Below are the code and all the weights of a small trained network. Each question names an input and a class and asks about switching units off, where a switched-off unit gives its printed mean instead of its output.

import numpy as np


def w(rows, s, z=0):
    codes = np.array(rows[::2]) - 128.0
    scale = np.full(codes.shape[1], s)
    scale[-1] = z or s
    return codes * scale


def f(y):
    return np.maximum(y, 0)


def log_softmax(a):
    a = a - a.max(-1, keepdims=True)
    return a - np.log(np.exp(a).sum(-1, keepdims=True))


def net(x, mask):
    res = np.array(x, float).reshape(1, 4) / 4 @ E
    y = f(res @ A[0][:, :-1].T + A[0][:, -1])
    res = res + np.where(mask, y, B[0][:, -1]) @ B[0][:, :-1]
    return log_softmax(res[-1] @ U[:, :-1].T + U[:, -1])


A, B = {}, {}
E = w([
[118,134,207,64,189,75,158,134,89,52,158,164],'x0',
[213,108,173,134,197,123,93,124,125,188,194,59],'x1',
[106,45,168,119,118,248,126,171,26,117,131,142],'x2',
[37,167,155,172,148,153,108,57,173,55,211,119],'x3',
],0.012)
A[0] = w([
[142,120,156,86,138,107,177,160,102,120,100,125,114],'n1',
[138,186,190,129,181,101,151,57,153,118,209,105,142],'n2',
[102,87,92,89,93,179,144,158,104,133,82,203,162],'n3',
[210,110,226,109,200,108,115,145,96,129,168,105,253],'n4',
[116,186,137,172,206,35,134,121,151,90,126,112,209],'n5',
[85,179,141,149,78,116,166,102,99,100,148,179,188],'n6',
[158,70,134,152,165,163,66,106,138,132,167,61,171],'n7',
[60,158,131,151,72,148,124,104,117,37,123,185,156],'n8',
[138,95,134,139,84,181,121,162,90,162,103,115,230],'n9',
[23,160,162,75,119,150,156,132,111,71,132,171,102],'n10',
[122,223,130,98,135,16,177,133,159,164,120,117,217],'n11',
[103,197,98,135,53,147,129,120,234,97,127,129,111],'n12',
[136,134,91,183,79,147,118,104,154,159,99,89,171],'n13',
[167,146,147,134,93,114,124,124,129,160,132,97,20],'n14',
[162,130,124,96,82,80,136,171,180,148,89,158,221],'n15',
[126,160,92,123,107,91,121,116,170,111,102,151,136],'n16',
[156,220,124,149,183,43,117,92,202,120,155,186,151],'n17',
[140,85,114,89,126,106,137,206,64,124,83,153,166],'n18',
[176,85,142,93,151,163,103,131,92,189,141,121,138],'n19',
[119,104,134,172,118,214,92,101,105,153,112,137,207],'n20',
[108,127,87,176,132,164,88,142,159,200,124,103,71],'n21',
[68,138,161,120,157,253,155,153,89,115,194,131,220],'n22',
[118,77,228,141,166,138,82,122,103,92,180,153,152],'n23',
],0.011,0.0043)
B[0] = w([
[154,140,212,141,116,124,105,194,135,103,70,140,178],'n1',
[160,201,148,137,187,136,99,144,188,141,209,55,230],'n2',
[101,80,122,112,96,116,184,78,88,111,18,250,212],'n3',
[221,26,236,50,179,135,163,115,142,184,213,153,254],'n4',
[87,143,134,83,169,70,93,136,204,160,186,33,220],'n5',
[105,129,175,188,78,130,137,77,166,77,98,66,192],'n6',
[128,106,88,164,153,180,130,133,129,171,206,145,208],'n7',
[47,64,160,193,35,162,159,38,199,41,73,78,222],'n8',
[126,98,94,133,130,162,254,170,75,230,97,177,207],'n9',
[127,22,200,159,142,109,205,94,204,71,53,78,218],'n10',
[197,171,102,73,87,47,39,63,135,135,121,71,229],'n11',
[94,191,88,162,141,48,77,219,96,67,76,158,205],'n12',
[74,169,78,173,71,119,176,146,67,197,124,67,191],'n13',
[106,88,133,109,120,122,194,91,111,155,121,125,150],'n14',
[180,163,69,97,38,126,59,103,69,133,67,77,196],'n15',
[174,140,61,131,121,123,57,100,125,69,69,161,180],'n16',
[112,217,86,63,224,29,34,68,193,167,138,51,237],'n17',
[161,159,192,86,107,145,128,136,66,154,67,197,214],'n18',
[104,143,119,73,184,193,146,210,88,170,159,137,203],'n19',
[35,94,66,196,92,225,118,165,116,187,149,195,196],'n20',
[97,120,113,186,100,141,165,124,63,209,185,44,180],'n21',
[156,27,137,192,125,157,148,136,191,86,181,195,243],'n22',
[183,74,175,186,214,185,86,104,199,37,191,118,225],'n23',
],0.0074,0.018)
U = w([
[145,90,160,138,201,209,146,180,130,126,254,182,25],'0',
[146,129,207,53,174,146,175,232,52,169,89,176,152],'1',
[74,250,59,141,145,44,48,127,147,106,119,84,226],'2',
[162,172,163,28,192,48,95,81,159,184,188,53,2],'3',
[77,136,31,169,87,180,191,186,72,228,139,131,187],'4',
[217,170,119,82,42,100,97,116,76,107,66,142,163],'5',
[76,116,216,191,136,143,160,124,174,34,172,51,225],'6',
[58,78,163,163,88,149,192,102,141,73,55,172,46],'7',
],0.0083,0.00094)

Each question gives the input, the list of numbers given to net, and the class t.
The units are the neurons (one row each of A and B). Each row of codes is followed by its name. A weight is (code - 128) times the scale printed after its matrix; where a second scale follows, it is the last column's (A, B and U).
mask holds one flag per neuron, in row order. A switched-off neuron (its flag False) gives its mean, the last column of its row in B, instead of its output. The means were averaged over made-up inputs and are rounded, as every weight is.
A unit's drop is (log p(t) with every unit on - log p(t) with that unit switched off) / (log p(t) with every unit on - log p(t) with every unit switched off).
The circuit of an input: a set's keep is (log p(t) with only the set's units on - log p(t) with every unit switched off) / (log p(t) with every unit on - log p(t) with every unit switched off). Starting from the 12 units with the biggest drops (on a tie, the unit counted first), units are removed one at a time, each time the one whose removal leaves the highest keep (on an exact tie, the one counted first), for as long as the keep stays at least 0.8.
units of the circuit, in order: the units of the circuit, biggest drop first
most important unit: the unit with the biggest drop
top k neurons: the k neurons with the biggest drops, biggest first
drop of u: that unit's drop, to one decimal
input [3,-1,1,-1], class 7: most important unit	n2
input [4,-2,8,4], class 7: top 2 neurons	[n3, n2]
input [-3,8,1,-4], class 0: top 2 neurons	[n4, n7]
input [4,-7,-2,-4], class 5: top 3 neurons	[n15, n11, n22]
input [-2,3,-7,4], class 2: top 2 neurons	[n4, n12]
input [3,-2,-5,-6], class 5: top 3 neurons	[n15, n2, n4]
input [2,-7,-4,5], class 2: top 2 neurons	[n17, n12]
input [6,-3,-8,1], class 2: top 3 neurons	[n4, n12, n16]
input [1,4,2,-3], class 0: top 2 neurons	[n3, n12]
input [2,0,-8,5], class 2: top 2 neurons	[n4, n12]
input [-2,0,-2,-7], class 5: drop of n15	0.2
input [-4,-3,-1,0], class 4: drop of n17	0.4
input [0,0,-7,-4], class 2: drop of n4	0.6
input [-3,-5,4,-4], class 4: units of the circuit, in order	[n9]
input [-2,7,2,-5], class 1: drop of n23	0.2
